Below is a small trained network, with its code and all its weights. Each question gives an input and a class and asks what happens when units are switched off, that is, made to give their printed mean instead of their output.

import numpy as np


def w(rows, s, z=0):
    codes = np.array(rows[::2]) - 128.0
    scale = np.full(codes.shape[1], s)
    scale[-1] = z or s
    return codes * scale


def norm(h):
    return h / np.sqrt((h * h).mean(-1, keepdims=True) + 1e-5)


def f(y):
    return y / 2 * (1 + np.tanh(0.7978845608 * (y + 0.044715 * y**3)))


def log_softmax(a):
    a = a - a.max(-1, keepdims=True)
    return a - np.log(np.exp(a).sum(-1, keepdims=True))


def net(x, mask):
    res = np.array(x, float).reshape(1, 4) / 4 @ E
    u = 0
    for l in range(2):
        y = f(norm(res) @ A[l][:, :-1].T + A[l][:, -1])
        res = res + np.where(mask[u : u + 8], y, B[l][:, -1]) @ B[l][:, :-1]
        u += 8
    return log_softmax(norm(res)[-1] @ U[:, :-1].T + U[:, -1])


A, B = {}, {}
E = w([
[117,130,141,121,113,119,147,136,129,123,122],'x0',
[124,54,102,107,117,121,86,209,95,109,136],'x1',
[141,135,132,141,134,99,83,169,217,250,42],'x2',
[160,194,152,74,184,39,125,163,136,118,172],'x3',
],0.0024)
A[0] = w([
[123,5,102,84,126,132,83,193,120,140,147,21],'L0N0',
[87,167,155,146,63,136,98,162,178,234,86,104],'L0N1',
[27,87,102,231,74,213,147,146,151,100,54,63],'L0N2',
[99,185,193,151,149,149,192,24,126,216,125,43],'L0N3',
[80,71,101,164,66,207,135,72,161,114,104,39],'L0N4',
[104,217,86,189,154,132,166,63,176,122,59,172],'L0N5',
[110,154,65,142,136,167,169,124,107,110,121,65],'L0N6',
[83,128,171,208,61,167,113,85,127,140,86,1],'L0N7',
],0.0027,0.00094)
B[0] = w([
[125,124,117,52,92,163,216,141,246,93,140,199],'L0N0',
[104,169,44,152,95,104,132,128,3,140,153,222],'L0N1',
[149,154,197,133,218,108,66,132,93,107,91,252],'L0N2',
[206,132,85,49,92,194,162,174,209,76,132,177],'L0N3',
[70,151,190,145,200,129,62,93,112,108,101,214],'L0N4',
[189,92,87,52,110,140,167,103,134,84,210,191],'L0N5',
[146,168,64,31,8,134,136,142,100,82,25,132],'L0N6',
[180,80,202,85,139,97,76,115,188,133,139,163],'L0N7',
],0.003,0.0019)
A[1] = w([
[68,129,126,65,132,157,125,71,74,41,174,248],'L1N0',
[144,177,181,140,160,114,5,105,104,106,158,240],'L1N1',
[98,29,163,150,73,197,98,58,139,167,122,149],'L1N2',
[88,25,114,56,128,143,104,229,114,125,118,103],'L1N3',
[156,106,151,138,113,184,164,57,144,151,95,156],'L1N4',
[149,125,122,126,182,33,189,146,152,97,182,121],'L1N5',
[134,123,78,109,129,76,113,117,159,237,55,118],'L1N6',
[131,188,127,88,185,49,115,145,171,142,182,133],'L1N7',
],0.0032,0.0011)
B[1] = w([
[122,139,71,145,81,113,138,144,133,254,100,255],'L1N0',
[77,121,146,163,84,114,142,131,96,123,116,182],'L1N1',
[130,148,172,125,187,35,96,189,143,92,155,181],'L1N2',
[216,212,141,95,161,157,172,36,196,104,160,204],'L1N3',
[137,83,137,112,197,100,107,230,175,84,152,153],'L1N4',
[98,55,145,182,146,136,65,123,158,130,64,168],'L1N5',
[77,116,92,145,50,150,205,76,42,110,178,200],'L1N6',
[117,90,184,136,168,169,74,155,116,71,99,181],'L1N7',
],0.0044,0.003)
U = w([
[64,142,49,170,7,113,182,107,3,211,139,254],'0',
[71,89,240,182,183,104,41,153,107,57,64,84],'1',
[234,157,104,22,108,187,187,103,247,97,177,16],'2',
],0.0055,0.00057)

Each question gives the input, the list of numbers given to net, and the class t.
The units are the neurons (one row each of A and B). Each row of codes is followed by its name. A weight is (code - 128) times the scale printed after its matrix; where a second scale follows, it is the last column's (A, B and U).
mask holds one flag per neuron, layer by layer. A switched-off neuron (its flag False) gives its mean, the last column of its row in B, instead of its output. The means were averaged over made-up inputs and are rounded, as every weight is.
A unit's drop is (log p(t) with every unit on - log p(t) with that unit switched off) / (log p(t) with every unit on - log p(t) with every unit switched off).
The circuit of an input: a set's keep is (log p(t) with only the set's units on - log p(t) with every unit switched off) / (log p(t) with every unit on - log p(t) with every unit switched off). Starting from the 12 units with the biggest drops (on a tie, the unit counted first), units are removed one at a time, each time the one whose removal leaves the highest keep (on an exact tie, the one counted first), for as long as the keep stays at least 0.8.
units of the circuit, in order: the units of the circuit, biggest drop first
k most important neurons: the k neurons with the biggest drops, biggest first
k most important neurons of layer l: the k neurons of layer l with the biggest drops, biggest first
drop when u is switched off: that unit's drop, to one decimal
input [5,-6,-3,6], class 1: units of the circuit, in order => (L1N5, L1N7)
input [-1,-1,-8,4], class 0: units of the circuit, in order => (L1N0)
input [-7,6,-4,-6], class 1: units of the circuit, in order => (L1N2, L1N6)
input [3,-7,-7,6], class 0: units of the circuit, in order => (L1N3, L1N0)
input [-5,8,6,-7], class 2: 3 most important neurons => (L0N0, L1N3, L1N7)
input [-2,-7,4,-5], class 2: 3 most important neurons of layer 0 => (L0N3, L0N5, L0N1)
input [-5,5,4,3], class 2: 3 most important neurons => (L1N3, L0N0, L1N0)
input [-4,-7,-2,8], class 1: 4 most important neurons => (L1N7, L1N5, L1N3, L0N0)
input [2,6,-6,-7], class 1: units of the circuit, in order => (L1N6, L1N2)
input [4,5,-3,1], class 2: 2 most important neurons of layer 1 => (L1N3, L1N6)
input [5,-8,-6,-4], class 2: units of the circuit, in order => (L0N3, L1N6)
input [8,2,-8,7], class 0: 2 most important neurons of layer 1 => (L1N0, L1N2)
input [-1,1,4,-5], class 1: 2 most important neurons of layer 0 => (L0N4, L0N7)
input [-3,7,3,5], class 2: 2 most important neurons of layer 1 => (L1N3, L1N2)
input [-8,2,8,3], class 0: units of the circuit, in order => (L1N6)
input [1,5,-4,-2], class 2: 3 most important neurons => (L1N3, L0N1, L0N0)
input [2,-8,1,-8], class 1: units of the circuit, in order => (L1N2, L1N4)
input [-2,-5,-6,3], class 0: 2 most important neurons => (L1N0, L1N3)
input [8,-4,0,-4], class 1: 2 most important neurons of layer 0 => (L0N4, L0N2)
input [5,0,5,-8], class 1: units of the circuit, in order => (L1N2)
input [-4,-6,-2,-3], class 2: 2 most important neurons of layer 0 => (L0N3, L0N5)
input [6,5,-4,4], class 2: 4 most important neurons of layer 0 => (L0N1, L0N2, L0N4, L0N0)
input [3,-2,8,-1], class 0: drop when L1N6 is switched off => 0.1
input [5,1,-1,-6], class 1: drop when L0N3 is switched off => 0.0
input [-8,-2,7,5], class 0: drop when L1N6 is switched off => 0.8
